Below is a small trained network, with its code and all its weights. Each question gives an input and a class and asks what happens when units are switched off, that is, made to give their printed mean instead of their output.

import numpy as np


def w(rows, s, z=0):
    codes = np.array(rows[::2]) - 128.0
    scale = np.full(codes.shape[1], s)
    scale[-1] = z or s
    return codes * scale


def norm(h):
    return h / np.sqrt((h * h).mean(-1, keepdims=True) + 1e-5)


def f(y):
    return y / 2 * (1 + np.tanh(0.7978845608 * (y + 0.044715 * y**3)))


def log_softmax(a):
    a = a - a.max(-1, keepdims=True)
    return a - np.log(np.exp(a).sum(-1, keepdims=True))


def net(x, mask):
    res = np.array(x, float).reshape(1, 7) / 4 @ E
    u = 0
    for l in range(2):
        y = f(norm(res) @ A[l][:, :-1].T + A[l][:, -1])
        res = res + np.where(mask[u : u + 16], y, B[l][:, -1]) @ B[l][:, :-1]
        u += 16
    return log_softmax(norm(res)[-1] @ U[:, :-1].T + U[:, -1])


A, B = {}, {}
E = w([
[128,172,24,156],'x0',
[163,126,161,111],'x1',
[201,51,115,119],'x2',
[136,131,198,194],'x3',
[80,66,124,109],'x4',
[217,143,140,151],'x5',
[143,73,159,255],'x6',
],0.0094)
A[0] = w([
[168,156,187,177,23],'L0N0',
[55,88,134,223,140],'L0N1',
[149,106,139,166,87],'L0N2',
[115,149,7,120,230],'L0N3',
[127,209,5,115,82],'L0N4',
[60,44,179,126,57],'L0N5',
[153,92,138,133,55],'L0N6',
[161,183,142,48,137],'L0N7',
[144,108,148,182,119],'L0N8',
[155,67,91,88,89],'L0N9',
[141,198,136,138,18],'L0N10',
[43,118,69,161,138],'L0N11',
[146,138,154,153,54],'L0N12',
[134,135,139,140,84],'L0N13',
[166,172,214,182,40],'L0N14',
[26,206,185,72,253],'L0N15',
],0.022,0.0051)
B[0] = w([
[125,131,110,218,164],'L0N0',
[71,235,153,131,211],'L0N1',
[149,156,94,167,152],'L0N2',
[37,64,143,93,252],'L0N3',
[63,24,72,151,241],'L0N4',
[76,67,63,114,178],'L0N5',
[173,140,115,118,139],'L0N6',
[125,196,203,77,194],'L0N7',
[131,146,81,183,170],'L0N8',
[173,74,86,90,170],'L0N9',
[82,117,105,114,143],'L0N10',
[76,197,158,151,202],'L0N11',
[125,119,125,162,136],'L0N12',
[121,122,131,143,125],'L0N13',
[95,116,136,233,181],'L0N14',
[121,254,54,30,245],'L0N15',
],0.046,0.014)
A[1] = w([
[160,136,130,156,199],'L1N0',
[137,140,175,172,163],'L1N1',
[149,50,154,120,166],'L1N2',
[114,135,93,119,135],'L1N3',
[181,104,96,122,134],'L1N4',
[101,126,111,95,252],'L1N5',
[147,139,140,146,150],'L1N6',
[121,130,87,117,201],'L1N7',
[153,162,3,119,130],'L1N8',
[142,126,233,185,146],'L1N9',
[201,123,133,195,182],'L1N10',
[137,139,175,174,170],'L1N11',
[116,133,104,117,142],'L1N12',
[140,138,138,138,112],'L1N13',
[236,194,148,84,60],'L1N14',
[158,147,185,182,168],'L1N15',
],0.027,0.0037)
B[1] = w([
[143,135,98,160,144],'L1N0',
[121,137,48,105,156],'L1N1',
[212,139,160,92,163],'L1N2',
[123,134,171,155,189],'L1N3',
[181,148,152,134,136],'L1N4',
[120,147,202,130,247],'L1N5',
[129,123,95,143,132],'L1N6',
[132,137,173,153,199],'L1N7',
[145,118,255,192,236],'L1N8',
[177,108,48,53,155],'L1N9',
[191,124,78,151,169],'L1N10',
[122,140,46,105,158],'L1N11',
[122,134,160,145,176],'L1N12',
[127,114,103,136,124],'L1N13',
[240,122,109,73,173],'L1N14',
[140,137,30,121,163],'L1N15',
],0.053,0.012)
U = w([
[199,170,151,59,47],'0',
[102,2,135,102,76],'1',
[189,106,156,172,120],'2',
[172,135,39,203,51],'3',
[53,180,154,107,253],'4',
],0.019,0.0046)

Each question gives the input, the list of numbers given to net, and the class t.
The units are the neurons (one row each of A and B). Each row of codes is followed by its name. A weight is (code - 128) times the scale printed after its matrix; where a second scale follows, it is the last column's (A, B and U).
mask holds one flag per neuron, layer by layer. A switched-off neuron (its flag False) gives its mean, the last column of its row in B, instead of its output. The means were averaged over made-up inputs and are rounded, as every weight is.
A unit's drop is (log p(t) with every unit on - log p(t) with that unit switched off) / (log p(t) with every unit on - log p(t) with every unit switched off).
The circuit of an input: a set's keep is (log p(t) with only the set's units on - log p(t) with every unit switched off) / (log p(t) with every unit on - log p(t) with every unit switched off). Starting from the 12 units with the biggest drops (on a tie, the unit counted first), units are removed one at a time, each time the one whose removal leaves the highest keep (on an exact tie, the one counted first), for as long as the keep stays at least 0.8.
units of the circuit, in order: the units of the circuit, biggest drop first
most important unit: the unit with the biggest drop
k most important neurons: the k neurons with the biggest drops, biggest first
top k neurons in layer l: the k neurons of layer l with the biggest drops, biggest first
drop when u is switched off: that unit's drop, to one decimal
input [-3,4,-5,3,-7,-5,5], class 3: most important unit -> L0N14
input [-1,0,2,7,-2,2,-6], class 0: units of the circuit, in order -> [L0N4; L0N3]
input [-1,-7,4,5,5,2,-2], class 2: units of the circuit, in order -> [L0N3; L0N15]
input [5,-8,8,8,0,-8,-7], class 1: 3 most important neurons -> [L0N4; L0N3; L0N1]
input [-6,3,2,-4,8,2,1], class 2: 2 most important neurons -> [L0N3; L0N4]
input [7,5,0,-1,-3,-5,-3], class 1: 3 most important neurons -> [L0N4; L0N3; L0N1]
input [1,-3,2,6,5,2,6], class 3: 2 most important neurons -> [L0N15; L0N3]
input [-2,-2,6,-8,0,-4,1], class 1: 2 most important neurons -> [L0N15; L0N3]
input [-1,-7,3,4,-7,7,-7], class 1: 3 most important neurons -> [L0N15; L0N1; L1N9]
input [5,0,5,0,-8,0,-6], class 1: 2 most important neurons -> [L0N4; L0N15]
input [-6,0,0,2,8,4,4], class 2: 2 most important neurons -> [L0N5; L0N3]
input [-7,-1,-5,-6,-6,1,4], class 2: top 2 neurons in layer 0 -> [L0N15; L0N3]
input [-4,-2,0,2,-1,0,-5], class 0: drop when L1N14 is switched off -> 0.1
input [7,-3,6,4,-7,-3,-8], class 1: units of the circuit, in order -> [L0N4]
input [-4,-1,7,-7,-3,-7,5], class 2: drop when L0N9 is switched off -> 0.1
input [-3,6,-1,0,3,4,1], class 3: drop when L1N4 is switched off -> 0.0
input [-7,-7,5,-3,-8,-8,-6], class 0: 2 most important neurons -> [L1N14; L0N4]
input [1,-7,7,6,-2,-6,8], class 3: top 2 neurons in layer 0 -> [L0N15; L0N3]
